[-32  14 -46 -11  16  -9 -12  12   5]  W
[-16  13  -8 -14  15 -24  14   1 -44]  R
[-42 -26  19 -18 -38 -45 -24  19  53]  E
[  6  34  25  45   2 -22  58 -27 -90]  D
[-62  11 -22 -35 -47 -86   9  48 -20]  F
[-14  18 -27 -24  66  27  46  -1  -8]  Z
[-24 -40  34  28 -89 -71 -43 -16 -26]  X
asked: [-86   9  48 -20]
F
rev: [ 15 -14  -8  13]
R
diff E: [-42 -26  18 -18 -38 -45 -24  19  53]
3, [19]

[ 29 -17   0   9 -35   9  17  -1  -9 -77 -14  15 -45 -39] = B
[ 13 -29  52 -29 -16  -6 -23 -38  -9 -15  50 -54  25  66] = C
[ 62 -15  20  39 -14  17  36 -10   9 -77 -24  34  23 -11] = N
[  9 -78 -34  40  43  -4  17  38  35 -31   7  58  20 -47] = Q
[ 68  24 -32  24  33  12  15  20  42 -66  -3  24   4 -54] = L
rev: [-77   9]
N
has: [-29 -15  -6]
no
rev: [ -1  17   9 -35   9   0]
B
rev: [ 36  17 -14  39  20 -15]
N

[ 19 -14 -23  -2  26] = kibu
[-24  11  14 -27  22] = loruv
[-31 -11   8 -18  57] = zata
[ 32  -9 -46  11 -69] = Sato
[ 17  16 -89  11 -11] = figez
[  5  41   8 -17  18] = gasob
[ 19 -14 -23  -2  10] = tola
[ 23 -17 -38   3   2] = parin
[-3  5 45 -1 10] = tid
[ 33  13 -10  14 -57] = beti
has: [ 19 -14 -22]
no
asked: [ 19 -14 -23  -2  10]
tola
diff tola: [ 20 -14 -23  -2  10]
1, [19]
has: [-11   8 -19  57]
no
has: [-27  14  11 -24]
no
has: [ 23 -17 -38   3   2]
yes
miss figez: [-11  11  16  17]
[-89]

[ -1  13  -5 -19  -8 -31  66 -32  -4 -29 -10   9   9  26 -54   8  13 -18
  12  11 -61 -45 -16  28  20  -6  -1  17 -29   2  34  26 -29  48  -1  66
  25]  Suro
[  6  13  -5 -19  -8 -31  66 -32  -4 -29 -10   9   9  26 -54   8  13 -18
  12  11 -61 -45 -16  28  20 -33  -1  17 -29   2  34  26 -29  48  -1  66
  25]  Tera
[ -4 -29 -10   9   9  26 -54  11  13   7  13 -15  -5 -13   6   0 -16 -14
   4 -24  10  29 -13  -9 -15  -5   1 -15   1   0  -4   3  18 -21  -4 -27
  -1]  fup
has: [13  6]
no
miss Suro: [ -6   9  34  13   9 -29  11 -18  -8  28  -1   2  -5  -4  17  20 -45  66
  48  66 -29  26  12 -29 -10  -1  13 -31  26 -54  25  -1 -16 -61 -32 -19]
[8]
asked: [ -1  13  -5 -19  -8 -31  66 -32  -4 -29 -10   9   9  26 -54   8  13 -18
  12  11 -61 -45 -16  28  20  -6  -1  17 -29   2  34  26 -29  48  -1  66
  25]
Suro
miss Suro: [-31  -1 -16  26  13 -61  28   8 -32 -45  66   9 -29  12 -10 -54 -29  -1
  17 -29  34  20  48  13  25  66  -6 -18  -8  -4 -19  -1  26   2   9  11]
[-5]

[16 32 16 15 -5]  timal
[  6  24  52  -2 -21]  Fozo
[ 68  25  59 -23  19]  koni
[12 73 30 23 22]  kebep
[  6   6   8  35 -15]  paf
[ 11  39  -2 -15  35]  futom
[ 18  -4 -11   2  51]  Vuni
[-14   7  -7  14 -77]  nor
has: [14 -7  7]
no
has: [-15  35   8   6]
no
asked: [-15  35]
futom
miss nor: [ -7   7 -14 -77]
[14]

[34 30 11 51 15]  tekar
[ -8 -13 -20 -30  18]  tem
[-37   2 -23 -20 -18]  Fem
[-37   2 -23 -20   0]  nefak
[-68  18  34 -31  22]  rizo
[-39 -28  10  -9 -40]  kaba
[-40  -1 -22  14  49]  Lotoz
[-55  45 -22  24 -13]  Kamo
[ 44 -43  -3  30   5]  Doto
miss kaba: [-39  10 -40  -9]
[-28]
asked: [-37   2 -23 -20   0]
nefak
miss kaba: [ -9  10 -28 -40]
[-39]

[-48 -28 -33  17  12 -56 -24  18] = Mok
[ 19   9 -22   5  13  17  20 -11] = zar
[-46  31  55 -20  -4 -45  31 -44] = biku
[ -1  32  62 -20 -21  20  41  30] = nale
[ 25 -25 -68  38 -21  -2  19  15] = teko
[ 60  55   1 -23 -32 -62 -59 -43] = kiz
[27 10 22 14  0  1 -8 77] = Vete
rev: [ 12  17 -33]
Mok
miss Mok: [-24  18  12 -56 -33 -48 -28]
[17]
has: [32 62]
yes
miss biku: [ 31  31  -4 -20 -44 -45  55]
[-46]

[-55 -33 -20  54] : Lavi
[ -8 -10  -4  27] : gipa
[-19   5 -11 -12] : Delik
[-28   5  -2  23] : geve
[-38  -9 -10  -4] : goz
[35 22 29 51] : rim
[-80  60  51  63] : vid
rev: [29 22 35]
rim
asked: [-19   5 -11]
Delik
diff gipa: [ -8 -10  -4  26]
4, [27]
asked: [ -9 -10]
goz
rev: [22 35]
rim
rev: [-10  -8]
gipa

[ -8  43  29 -11 -23  -2  15  -6] : gake
[ 69 -64 -60 -35 -25 -35  52 -33] : ribup
[ 17  37  46  19  12  -2  15 -18] : Supe
[ 36 -53 -54 -38  49   0  46 -44] : ranev
[ -9 -27  -2 -43 -11 -34  15  -3] : Mizud
diff Mizud: [ -9 -27  -2 -43 -12 -34  15  -3]
5, [-11]
diff gake: [ -8  43  29 -11 -23  -1  15  -6]
6, [-2]
miss Supe: [ -2  17  46  15  19 -18  12]
[37]
diff Mizud: [ -9 -27  -2 -42 -11 -34  15  -3]
4, [-43]
asked: [ 17  37  46  19  12  -2  15 -18]
Supe
rev: [-11  29  43]
gake

[ -7 -15  22 -23   5 -19  39   6] = soze
[-31 -29  16   0 -30  14  21   9] = zaga
[ 15  21  11  -9   8 -39  19  -7] = zumit
[ 32  38  22 -29 -11 -33 -13 -68] = labop
[-32 -15 -45 -47 -13  -1 -11  13] = bem
[ -6 -23  -1  21 -11 -21  35  26] = sef
[ -9 -45 -47 -15 -13  -1 -11  13] = birol
[ 25  23 -13  35 -59 -30 -49 -38] = peb
[ 21 -12 -12   1  -2  -9 -38  40] = Boga
[ -1  24  23  35 -22  64 -14 -48] = zogaf
[ 37 -12  63 -30   0  38   7  -3] = fubeb
rev: [-13 -33 -11 -29  22  38  32]
labop
miss fubeb: [-12  38 -30  -3   7   0  63]
[37]
asked: [  0 -30]
zaga
rev: [-11  -1 -13 -47 -45 -15]
bem

[ 77 -53 -28  -1  11] -> sufu
[ 64 -44 -23  -1   9] -> mavek
[ 64 -44 -24 -23   9] -> kub
miss sufu: [-53 -28  11  -1]
[77]
has: [ 64 -44]
yes
miss kub: [ 64 -23 -44   9]
[-24]

[-44 -43  18 -12  14 -11  25  16  10  -1  18   8  -5  14 -24 -12  19  -6
   0  15  40   3  20 -15  21 -13  -4  16  -2   8   6  -8  13  11 -20 -21
 -13  30  -8 -34   2] -> lumeb
[ 20 -40  -9 -34 -31  21  -9  21  -9  -3   6  -3  33 -11   2 -26  -4  -9
   3  10  -2   9 -11 -19  -7   5 -22  -7  26 -33   4  10  14 -30 -47 -21
 -15   1 -12 -31  -4] -> tidiz
[  8   8 -22 -49 -11  14   9  -6   3   9  12 -16  24  20  18  -7 -22   8
  -9   6  11  -1 -22   2 -11 -12  10 -18  16 -23  10  -1  13 -39   3  -1
 -26   2  -2   5   7] -> lut
[ -1 -13  -6  22   5  -3  13  23   4  27  -4  -6   0   2  -3  12  -8  -7
   8   0  12  -2  11  10  -5  10  -2 -10   3   5 -29  -9  15  15   9  10
  35  24  12  -4 -15] -> zoli
[ -6  -1 -33  16  -6  13 -17 -20  28 -18  -7  -5  14   6  15  -7  15   7
  -3  -6 -12  -9  12  -4  29  25 -13  -7  16 -39  12 -26 -18  -4  16  22
  28 -45  -9   6  27] -> zuta
[-24  -2  13   9  -1  15  22 -11  22   5   3  -4   2  -4  16   9  32 -20
 -10   4   7  -5  27   8   6 -16  16 -14  17  -3  20  -6 -11   8  16  -6
  18 -11  -4  20   3] -> rup
[-10 -15  34 -11 -18   5  -6 -12 -29  16  -4  12  -5  38 -15  26  19  28
   2   5   5  -7  37  24  33   8  12  -7 -12  21   8  21   5  68  16  -2
   9 -24 -29  22  -8] -> siso
[-15  -5   4  16  16  19 -21  -7   5 -10   4   4 -12 -49  14  -9   8   3
 -17 -11  -5 -18   6  -8  12  20 -14  -3  10   3  13  17   0  27   1 -13
  18  28  14 -15   2] -> rik
diff rik: [-15  -5   4  16  16  19 -21  -7   5 -10   4   4 -12 -49  14  -9   8   3
 -17 -11  -5 -18   6  -8  12  20 -14  -3  10   3  13  17   0  27   1 -13
  17  28  14 -15   2]
37, [18]
rev: [19 16 16  4 -5]
rik
asked: [ -6  -1 -33  16  -6  13 -17 -20  28 -18  -7  -5  14   6  15  -7  15   7
  -3  -6 -12  -9  12  -4  29  25 -13  -7  16 -39  12 -26 -18  -4  16  22
  28 -45  -9   6  27]
zuta
rev: [ 15   6  14  -5  -7 -18  28 -20 -17  13]
zuta

[ -1   6  -4   9  16 -11  63]  kat
[-38  -9 -19  16  22 -22  65]  nef
[  3 -42 -37 -18 -17  38 -63]  memim
[-70  33  12  16  72  31  19]  Surag
[-16  -1  -3  16 -33  49 -51]  bila
[-32  -5  38 -17 -18 -63 -37]  gigo
[-32  -2 -23  18 -33   0 -54]  gigu
[-32  -5  -7  -5  -1  19  -2]  gef
[-25   8  18  50  52 -23  48]  Vusa
[-35 -28 -25 -33  -4  50 -54]  led
[-32  -2 -23  18  25   0 -54]  zol
has: [-51  49 -33]
no
diff gigu: [-32  -3 -23  18 -33   0 -54]
2, [-2]
rev: [-63  38 -17 -18 -37]
memim
miss memim: [ 38 -63 -17 -37 -18 -42]
[3]
rev: [-19  -9 -38]
nef
miss bila: [ -1  16  -3 -16 -33 -51]
[49]

[ 15   6 -77  -1 -39  45 -80 -59  -4] -> Naru
[ 36 -58  10  25  28 -59  -3  20   1] -> vuna
[-26  12  58  -4  24 -25  10 -14  18] -> gutu
[  3 -59  -1  45 -77   6 -39 -80  -4] -> kar
rev: [-39  -1 -77]
Naru
miss vuna: [ 10  20 -58  25  -3  36  28   1]
[-59]
miss vuna: [  1  28  25  36 -58  10  20  -3]
[-59]
asked: [-59  -1  45 -77   6 -39 -80  -4]
kar
has: [  9 -14]
no
has: [ -1 -59]
no

[ 21  29  54 -51 -27  13  65]  mag
[ 21  -1 -11  18 -24  14  -6]  Nokeb
[ 78  33 -51  65  13  54 -27]  vafus
has: [ 18 -11  -1]
no
rev: [-27  54  13  65 -51]
vafus
has: [ 78  33 -52  65]
no

[ 15 -65 -11   6] = mafi
[-60 -14   6   8] = bimam
[ 51  -6  29 -13] = Moto
[ 56  -4  33 -15] = dor
[-56  11 -30  14] = nenu
[-59  14 -32  14] = suzo
[-8 68 16 -9] = tufe
[-38  -3 -24  11] = zutip
[-16  66  11  -6] = Bote
[-59   9 -33  15] = tabat
[  6 -60 -14   8] = dos
[  9 -69 -16   9] = nofa
has: [ 14 -33  14]
no
rev: [16 68 -8]
tufe
diff tufe: [-8 68 15 -9]
3, [16]
rev: [-14 -60   6]
dos
diff zutip: [-38  -3 -24  12]
4, [11]
diff zutip: [-37  -3 -24  11]
1, [-38]
has: [  5 -60 -14   8]
no

[  0 -19 -28 -16   7  29  50 -37 -17 -18 -28  28 -38 -20] = zovez
[ 16  22  34   2   9  50 -66  -7   2 -25  -7 -25  33  10] = vere
[ 16  22  34   2   9  50 -66  -7   2 -25  -7 -25  28  10] = Biba
diff Biba: [ 16  22  34   2   9  50 -67  -7   2 -25  -7 -25  28  10]
7, [-66]
has: [  0 -19]
yes

[  9   3  27   6  -8  -3  15 -11   1  24  43  35  17   1   5  28  47  30
  -2  -4  -1  27  11   4   6   2   3  22  15 -15  44 -10  -8  13  10   7] : kunad
[14 13 12 10  3  5  0  3 -3 30 31 54 15 12 -8 38 47 37  5 -1  6 17 -5 19
 10  0 19 27 -4 -6 46 -5  0 -8 19 -8] : mesav
[ 19 -16  19 -15   6  -8 -28 -18  -2  16   2 -19   4 -29   3   4   0 -39
   8  -6  23 -28  14  -9  12  22  -9  33  19  15  -3  -2 -13   8  -6  22] : Pon
[-11 -19 -19 -21  10  -3 -25  43  43 -18 -44 -64 -34  -6  22 -36 -74 -84
   3  48  14 -50  25 -21 -10  53 -19 -12  18  38 -60  16  22  18 -33  34] : som
[ -9  -8  10   6  35  13  -8 -24 -37  12   8  28  12  18 -25  23  30  20
  23 -27  31   2 -34  20  17 -16  15  30 -27  25  28  12 -10 -31  16 -17] : Bif
[  9  -9 -11  11   6  -3  -2 -36 -38   4  -3  18   4   0 -29   4   3  16
   6 -32  17   3 -31  -6   5 -23 -10  19 -23  12   2  10 -15 -27  -9 -25] : rok
rev: [ 11 -11  -9]
rok
has: [15 13 12 10]
no
asked: [ -9 -11]
rok
rev: [  3   4 -29   0   4]
rok
rev: [-17  16 -31 -10  12]
Bif
diff Bif: [ -9  -8  10   6  35  13  -8 -24 -37  12   8  28  12  18 -25  23  30  20
  23 -27  31   2 -34  20  18 -16  15  30 -27  25  28  12 -10 -31  16 -17]
25, [17]

[-11 -36 -18  21 -35 -48  15 -67 -45  20 -24  11 -11 -26  13 -26 -10 -25
 -23 -23  17   6 -32  26  21 -20 -40 -51 -33   0   9 -33 -58 -64  10  27
   8 -45   0 -17 -10  22 -17 -13] : Ret
[-11 -13   3 -14  -8 -10  -6   6  -9 -19   9  -4 -11  -6  20  -9  11 -18
  -6 -11  23  -1 -18 -13 -26   0  -5   3  -2   2 -19   5   5  -4  16 -17
  19 -14 -38  -4   7 -20  -7  12] : nuzib
[  8 -14  -8 -13 -10   3 -11  28  14 -20   7   6  12  13  14  42   6  17
 -12  30   2  12  25 -21  27   4  10  28  10  13 -21  16  19  30   3 -19
  10  21 -35  17   8 -24  16   5] : nuzop
asked: [-13   3 -14  -8 -10]
nuzib
diff Ret: [-11 -36 -18  21 -35 -48  15 -67 -45  20 -24  11 -11 -26  13 -26 -10 -25
 -23 -23  17   6 -32  26  21 -20 -40 -51 -33   0   9 -33 -58 -64  11  27
   8 -45   0 -17 -10  22 -17 -13]
35, [10]
diff nuzop: [  8 -14  -8 -13 -10   3 -11  28  14 -20   7   6  12  13  14  42   6  17
 -12  30   2  12  25 -21  27   4  10  28  10  13 -21  16  19  30   3 -19
  10  21 -35  17   7 -24  16   5]
41, [8]
miss nuzib: [-11 -11 -20 -17 -14 -10   5  -2  -1   7 -13   9  23  -4 -26   5 -19  16
  -6   2 -19  -6 -13  20   3  -4  19  -9  -7  12  -6 -18  -9 -14 -18  -5
 -38   6 -11  -4   0   3  -8]
[11]
rev: [-24  20 -45]
Ret
has: [-35 -48]
yes

[ -3  40  37 -36  65 -11  16 -68  26 -17 -46  27 -34 -21  29  12 -37  74
  66 -44   3  64  32] = Rati
[ 29 -12  29 -30  28  23  11  15  19  48  -1 -23   1   5  31  20  18  59
  41 -51  -1  22  41] = Tis
[ 45   6  27 -34  13  17  24 -40  18  18  14 -58  20  17   2 -12  15 -32
  -5  13 -11  -6  17] = tus
[ 22  47  10 -19  24  16 -16 -43   0  33  11 -11   6  -1   5   6   1 -28
  -5   0 -25  -4 -10] = Tekog
[  8  20  22 -25  66  23  14 -29 -28  29  23 -24  32 -20 -25 -10  31 -25
 -27  17 -11  22 -11] = nav
diff Tekog: [ 22  47  10 -19  25  16 -16 -43   0  33  11 -11   6  -1   5   6   1 -28
  -5   0 -25  -4 -10]
5, [24]
diff Tekog: [ 22  47  10 -19  24  16 -16 -43   0  33  11 -11   6  -1   5   5   1 -28
  -5   0 -25  -4 -10]
16, [6]
diff Rati: [ -3  40  37 -36  65 -11  16 -68  26 -17 -47  27 -34 -21  29  12 -37  74
  66 -44   3  64  32]
11, [-46]
miss Tekog: [  0  16  11 -19   6   6 -11  10   1 -28  33  47  -1 -43 -10 -16  24 -25
  -4  -5  22   0]
[5]
rev: [-11  11  33   0 -43 -16  16  24]
Tekog

[ 26   0  26  27  41 -84 -17]  dop
[ 26   0  26   0  39  -8 -26]  pezop
[-30  -7  -9   0 -11 -33   1]  tifil
[-12   0 -20   0  41  -7 -29]  papap
[ -7  -8  -7 -20  41   0 -19]  Lebol
[ -9  -7 -11 -30  19 -33   3]  gonef
[ -9  -7 -11 -30   0   0 -22]  zibo
rev: [  0  41 -20  -7]
Lebol
has: [ -9  -7 -11 -31]
no
asked: [ -9  -7 -11 -30   0]
zibo
rev: [-33  19 -30 -11  -7]
gonef

[  5 -36  33  47  42   0 -20  61  19  24  22  16   7 -56  -7  70  -1  -3
 -21  17 -19 -20 -31   4  25  34  -3  35  13  23 -12  22  24 -28]  nak
[  5 -36  33  47  42   0 -20  61  19  24  22  16   7 -56  -7  70  -1  -3
 -21  17 -19 -20 -31   4  25  47 -22  30  23  34  14  10  37 -39]  mumo
[ 47  45   0  47  42   0 -20  61  19  24  25  16   7 -56  -7  70  -1  -3
 -21  17 -19 -20 -31   4  25  34  -3  35  13  23 -12  22  24 -29]  sadod
has: [ 17 -20]
no
asked: [ 47  45   0  47  42   0 -20  61  19  24  25  16   7 -56  -7  70  -1  -3
 -21  17 -19 -20 -31   4  25  34  -3  35  13  23 -12  22  24 -29]
sadod
miss mumo: [  5  61  14  -7  37  25 -20  34  47  23  70   7   4  30  47  10 -19 -22
   0  19 -20 -56 -36  42 -21  24  22  33 -31  -1  17  16 -39]
[-3]
asked: [  5 -36  33  47  42   0 -20  61  19  24  22  16   7 -56  -7  70  -1  -3
 -21  17 -19 -20 -31   4  25  47 -22  30  23  34  14  10  37 -39]
mumo

[ 14  11  -7   1  -1   7  -1  13  11   0  57 -20  13 -19 -21  -3   6  29
 -33   8  28 -19   6  35 -34 -17  12  -1 -17  -3 -18  -9 -40]  mil
[ 15  31   5 -16  -1   1  13   7   4  -4  24 -25   2 -15 -31  -2  36  37
  -8   0  11 -14  21  40 -38  -5   2 -11  -5  -4  -1  -5 -67]  gop
[ 35  33   8 -21   7 -16  -3  -4 -10  16  33  -2  29 -34 -14   3  13  19
 -28 -32   0 -19  20  17 -10   2 -31  -6 -17 -12  24 -29   1]  Fev
[  7 -13  -3 -28  -1  20   5   4 -34  19  -5  17  30   0 -12  11  15  39
 -25  -2  15  -4  24  23 -18   7  -5 -10  11 -10  -6 -48 -23]  pori
[ 58  28  -5  -3  -2   6  -2  -3  -9  32  -4 -13  16 -35  17  -1   7   8
 -36 -15 -27 -18  25  23  -6  17   0 -18  13   5  14 -28 -19]  Neb
[ 12  21   0  11   1  -1   0  17 -17  22  47   6  39 -10 -28 -11   6  28
 -24 -15  12 -18  17  21 -27   0 -12  33  15 -16   8 -22  -9]  gasim
[ 51  20  18 -17  -1  -3 -26   4 -23  10  15   5  -9   2   6   0  25  36
 -18  -4   8 -17  18  34   3 -12  22 -19  -5  -6  14 -35 -51]  motug
[ 14  14   5 -24  22   4  -6  -4  -6  26  29  -8  32  -6  -6 -12  11  26
 -40  19   7   9  29  -1 -25   7 -13 -17  18   3  11 -28 -29]  Felav
[ 30  21 -12   3  -2  -7  -1   9 -14  42  52   1  24  -1  -9   2  -2  31
 -26 -15 -14   6  28   3 -19   3 -17  -2   0 -17  12  -1 -45]  magek
miss gop: [ -5 -25  40   5   7   2  -4 -38  -5 -16  -1  -4 -67 -31  -2 -14  -8  31
  11  15   2   4 -15   0  36  -1 -11  21  -5  13  37  24]
[1]
asked: [  7 -13  -3 -28  -1  20   5   4 -34  19  -5  17  30   0 -12  11  15  39
 -25  -2  15  -4  24  23 -18   7  -5 -10  11 -10  -6 -48 -23]
pori
has: [ 11 -12  -6  -6]
no
diff magek: [ 30  21 -12   3  -2  -7  -1   9 -14  42  52   1  24  -1  -9   2  -2  31
 -26 -15 -14   6  28   3 -19   3 -17  -2   0 -17  12   0 -45]
32, [-1]
miss Neb: [  0   6  58 -18 -19  -5 -27  -3  -9  -6 -18  32  -2  17  -4   7  -3 -36
  17  16  28 -35  25   5   8  -2 -15 -13  23  13  14  -1]
[-28]

